Below are the code and all the weights of a small trained network. Each question names an input and a target symbol and asks about switching units off, where a switched-off unit gives its printed mean instead of its output.

import numpy as np


def w(rows, s, z=0):
    codes = np.array(rows[::2]) - 128.0
    scale = np.full(codes.shape[1], s)
    scale[-1] = z or s
    return codes * scale


def f(y):
    return np.maximum(y, 0)


def softmax(a):
    e = np.exp(a - a.max(-1, keepdims=True))
    return e / e.sum(-1, keepdims=True)


def log_softmax(a):
    a = a - a.max(-1, keepdims=True)
    return a - np.log(np.exp(a).sum(-1, keepdims=True))


def net(x, mask):
    ids = ['αβγδεζηθλμπτφψω'.index(c) for c in x.split()]
    T = len(ids)
    res = E[ids] + P[:T]
    u = 0
    for l in range(3):
        q, k, v = (res @ M[l].T for M in (Q, K, V))
        z = softmax(np.where(np.tri(T) > 0, q @ k.T / 3**0.5, -1e9)) @ v
        res = res + np.where(mask[u], z, O[l][:, -1]) @ O[l][:, :-1]
        u += 1
        y = f(res @ A[l][:, :-1].T + A[l][:, -1])
        res = res + np.where(mask[u : u + 8], y, B[l][:, -1]) @ B[l][:, :-1]
        u += 8
    return log_softmax(res[-1] @ U[:, :-1].T + U[:, -1])


Q, K, V, O, A, B = {}, {}, {}, {}, {}, {}
E = w([
[132,105,128,169],'α',
[168,165,217,71],'β',
[201,132,147,108],'γ',
[70,147,241,136],'δ',
[34,63,132,89],'ε',
[133,170,73,170],'ζ',
[152,121,216,140],'η',
[70,78,211,93],'θ',
[122,149,158,137],'λ',
[103,151,170,152],'μ',
[51,161,91,15],'π',
[201,143,157,119],'τ',
[94,245,175,111],'φ',
[170,101,138,134],'ψ',
[145,113,118,157],'ω',
],0.012)
P = w([
[253,165,82,62],'0',
[113,115,132,160],'1',
[129,94,138,142],'2',
[127,93,140,126],'3',
[132,87,147,112],'4',
[148,81,150,95],'5',
[166,82,155,77],'6',
[146,73,162,83],'7',
[154,66,162,60],'8',
[150,43,158,62],'9',
],0.0048)
Q[0] = w([
[49,163,247,121],'0.h1',
[102,224,57,230],'0.h1',
[170,144,223,100],'0.h1',
],0.012)
K[0] = w([
[161,55,108,2],'0.h1',
[202,133,212,204],'0.h1',
[63,36,145,94],'0.h1',
],0.011)
V[0] = w([
[76,95,94,46],'0.h1',
[40,33,144,3],'0.h1',
[170,120,244,181],'0.h1',
],0.0055)
O[0] = w([
[111,47,87,84,190],'0.h1',
[14,4,36,154,255],'0.h1',
[72,236,205,253,130],'0.h1',
],0.0044,0.003)
A[0] = w([
[135,140,49,119,255],'0.n1',
[27,182,179,78,94],'0.n2',
[148,117,197,210,34],'0.n3',
[28,247,179,1,167],'0.n4',
[135,163,180,132,200],'0.n5',
[181,25,172,79,185],'0.n6',
[214,126,204,132,53],'0.n7',
[128,77,141,185,76],'0.n8',
],0.0073,0.003)
B[0] = w([
[219,42,202,153,172],'0.n1',
[163,171,105,164,201],'0.n2',
[221,2,163,184,145],'0.n3',
[182,27,53,220,254],'0.n4',
[134,39,138,180,194],'0.n5',
[49,171,78,245,215],'0.n6',
[91,94,208,58,155],'0.n7',
[114,171,95,128,140],'0.n8',
],0.009,0.0059)
Q[1] = w([
[117,3,194,142],'1.h1',
[127,153,170,148],'1.h1',
[49,203,167,51],'1.h1',
],0.017)
K[1] = w([
[82,26,136,30],'1.h1',
[124,84,140,165],'1.h1',
[195,195,250,130],'1.h1',
],0.016)
V[1] = w([
[11,87,117,9],'1.h1',
[97,216,222,236],'1.h1',
[58,59,93,180],'1.h1',
],0.011)
O[1] = w([
[227,155,204,127,98],'1.h1',
[35,6,121,138,92],'1.h1',
[82,184,167,207,254],'1.h1',
],0.011,0.016)
A[1] = w([
[73,243,90,125,27],'1.n1',
[125,132,153,87,75],'1.n2',
[145,63,255,133,109],'1.n3',
[127,124,176,57,70],'1.n4',
[188,209,213,35,101],'1.n5',
[166,62,44,147,6],'1.n6',
[174,76,158,195,157],'1.n7',
[255,91,109,228,118],'1.n8',
],0.0058,0.0025)
B[1] = w([
[195,203,212,12,210],'1.n1',
[92,131,93,146,128],'1.n2',
[43,102,71,141,180],'1.n3',
[217,184,181,60,128],'1.n4',
[49,31,36,192,210],'1.n5',
[158,214,49,175,172],'1.n6',
[107,109,49,183,217],'1.n7',
[2,164,232,37,254],'1.n8',
],0.0072,0.009)
Q[2] = w([
[255,73,157,78],'2.h1',
[51,174,110,145],'2.h1',
[120,144,147,63],'2.h1',
],0.019)
K[2] = w([
[3,226,219,169],'2.h1',
[207,41,36,59],'2.h1',
[94,163,119,41],'2.h1',
],0.011)
V[2] = w([
[212,180,12,153],'2.h1',
[57,254,188,124],'2.h1',
[63,237,140,206],'2.h1',
],0.0063)
O[2] = w([
[93,195,58,125,223],'2.h1',
[185,69,50,126,2],'2.h1',
[217,120,2,201,249],'2.h1',
],0.0081,0.0052)
A[2] = w([
[91,82,75,94,130],'2.n1',
[178,107,195,151,200],'2.n2',
[67,72,51,87,88],'2.n3',
[2,155,132,56,133],'2.n4',
[153,155,184,171,120],'2.n5',
[250,218,172,69,166],'2.n6',
[249,100,140,136,2],'2.n7',
[105,96,226,58,131],'2.n8',
],0.009,0.0054)
B[2] = w([
[115,147,203,82,180],'2.n1',
[105,51,114,135,157],'2.n2',
[117,150,248,103,208],'2.n3',
[234,130,63,68,254],'2.n4',
[186,101,131,153,207],'2.n5',
[50,40,64,83,203],'2.n6',
[190,191,220,96,149],'2.n7',
[219,51,83,112,164],'2.n8',
],0.011,0.017)
U = w([
[129,136,114,92,96],'α',
[126,127,110,97,81],'β',
[175,142,128,57,61],'γ',
[67,87,121,157,34],'δ',
[212,168,112,149,196],'ε',
[172,217,126,33,36],'ζ',
[129,49,152,98,157],'η',
[110,81,52,173,133],'θ',
[133,141,119,87,96],'λ',
[115,122,113,105,114],'μ',
[118,92,2,98,145],'π',
[180,130,127,54,3],'τ',
[51,226,102,105,223],'φ',
[136,133,115,89,68],'ψ',
[142,156,120,74,136],'ω',
],0.0066,0.0035)

Each question gives the input, a string of symbols that net reads in full, and the target symbol t.
The units are the heads (3 rows each of Q, K, V and O) and the neurons (one row each of A and B). Each row of codes is followed by its name. A weight is (code - 128) times the scale printed after its matrix; where a second scale follows, it is the last column's (O, A, B and U).
mask holds one flag per unit, layer by layer, with each layer's heads first. A switched-off unit (its flag False) gives its mean, the last column of its rows in O or B, instead of its output. The means were averaged over made-up inputs and are rounded, as every weight is.
A unit's drop is (log p(t) with every unit on - log p(t) with that unit switched off) / (log p(t) with every unit on - log p(t) with every unit switched off).
The circuit of an input: a set's keep is (log p(t) with only the set's units on - log p(t) with every unit switched off) / (log p(t) with every unit on - log p(t) with every unit switched off). Starting from the 12 units with the biggest drops (on a tie, the unit counted first), units are removed one at a time, each time the one whose removal leaves the highest keep (on an exact tie, the one counted first), for as long as the keep stays at least 0.8.
units of the circuit, in order: the units of the circuit, biggest drop first
most important unit: the unit with the biggest drop
top k neurons: the k neurons with the biggest drops, biggest first
k most important neurons of layer l: the k neurons of layer l with the biggest drops, biggest first
input π θ α, target π: 2 most important neurons of layer 2 -> (2.n6 2.n3)
input ζ φ β φ ψ η φ φ ω, target ζ: top 4 neurons -> (2.n4 0.n4 0.n6 2.n6)
input φ ε ω τ, target φ: 2 most important neurons of layer 2 -> (2.n4 2.n8)
input δ τ ε μ ε ζ η φ, target ε: 2 most important neurons of layer 1 -> (1.n7 1.n1)
input ζ φ π λ φ η ε μ, target ε: 4 most important neurons of layer 2 -> (2.n5 2.n4 2.n3 2.n1)
input μ θ φ α π φ, target π: top 4 neurons -> (2.n6 1.n1 2.n3 0.n4)
input π ζ γ φ ζ γ ζ η τ, target π: 2 most important neurons of layer 1 -> (1.n1 1.n5)
input φ φ π τ φ η η η η φ, target π: top 3 neurons -> (2.n6 0.n4 2.n3)
input τ φ ζ η φ φ φ φ φ τ, target τ: top 3 neurons -> (0.n4 2.n4 0.n7)
input η ε φ, target η: most important unit -> 1.h1
input η φ ω ψ φ ε ω, target ε: units of the circuit, in order -> (2.n6 1.n8 0.n4)
input η μ η φ μ θ φ, target η: units of the circuit, in order -> (1.h1 2.h1 0.n4)
input μ β η φ π η ω, target π: units of the circuit, in order -> (2.n6 1.h1 2.n3 0.n6)
input φ π γ φ γ π ε ε φ, target φ: units of the circuit, in order -> (1.h1 2.n4 2.n8)
input θ ζ γ, target θ: units of the circuit, in order -> (2.h1 2.n4)
input φ δ ε ε ζ η η γ ζ, target ε: units of the circuit, in order -> (2.n6)
input θ ε τ μ ζ φ γ ψ τ, target θ: units of the circuit, in order -> (2.h1 2.n4)
input ε η β φ ω ω α ω, target ε: units of the circuit, in order -> (1.h1 0.h1)
input η θ ε, target ε: units of the circuit, in order -> (2.n6 1.h1)
input φ ζ φ φ λ, target φ: 3 most important neurons of layer 1 -> (1.n6 1.n8 1.n1)
input ε φ δ η, target ε: units of the circuit, in order -> (2.h1 1.h1)
input φ φ γ φ φ τ φ π π η, target π: units of the circuit, in order -> (2.n6 1.h1 0.h1)
input δ φ θ φ φ μ π λ φ β, target π: units of the circuit, in order -> (2.n6 1.h1 2.n3)
input φ ω ω η φ φ η η ε, target φ: most important unit -> 0.n4
input ε φ ε φ φ θ, target ε: units of the circuit, in order -> (1.h1 2.h1)
input η τ λ, target η: units of the circuit, in order -> (1.h1 0.h1 2.n3)
input η ζ μ ω φ γ φ μ, target η: top 2 neurons -> (0.n4 0.n7)
input η ψ φ ε π η φ φ π ζ, target η: top 2 neurons -> (2.n6 0.n7)
input λ ψ ζ μ φ π η η, target π: 2 most important neurons of layer 0 -> (0.n4 0.n6)
input τ π α φ φ φ ζ, target π: units of the circuit, in order -> (2.n6 1.h1 2.n3 0.h1)
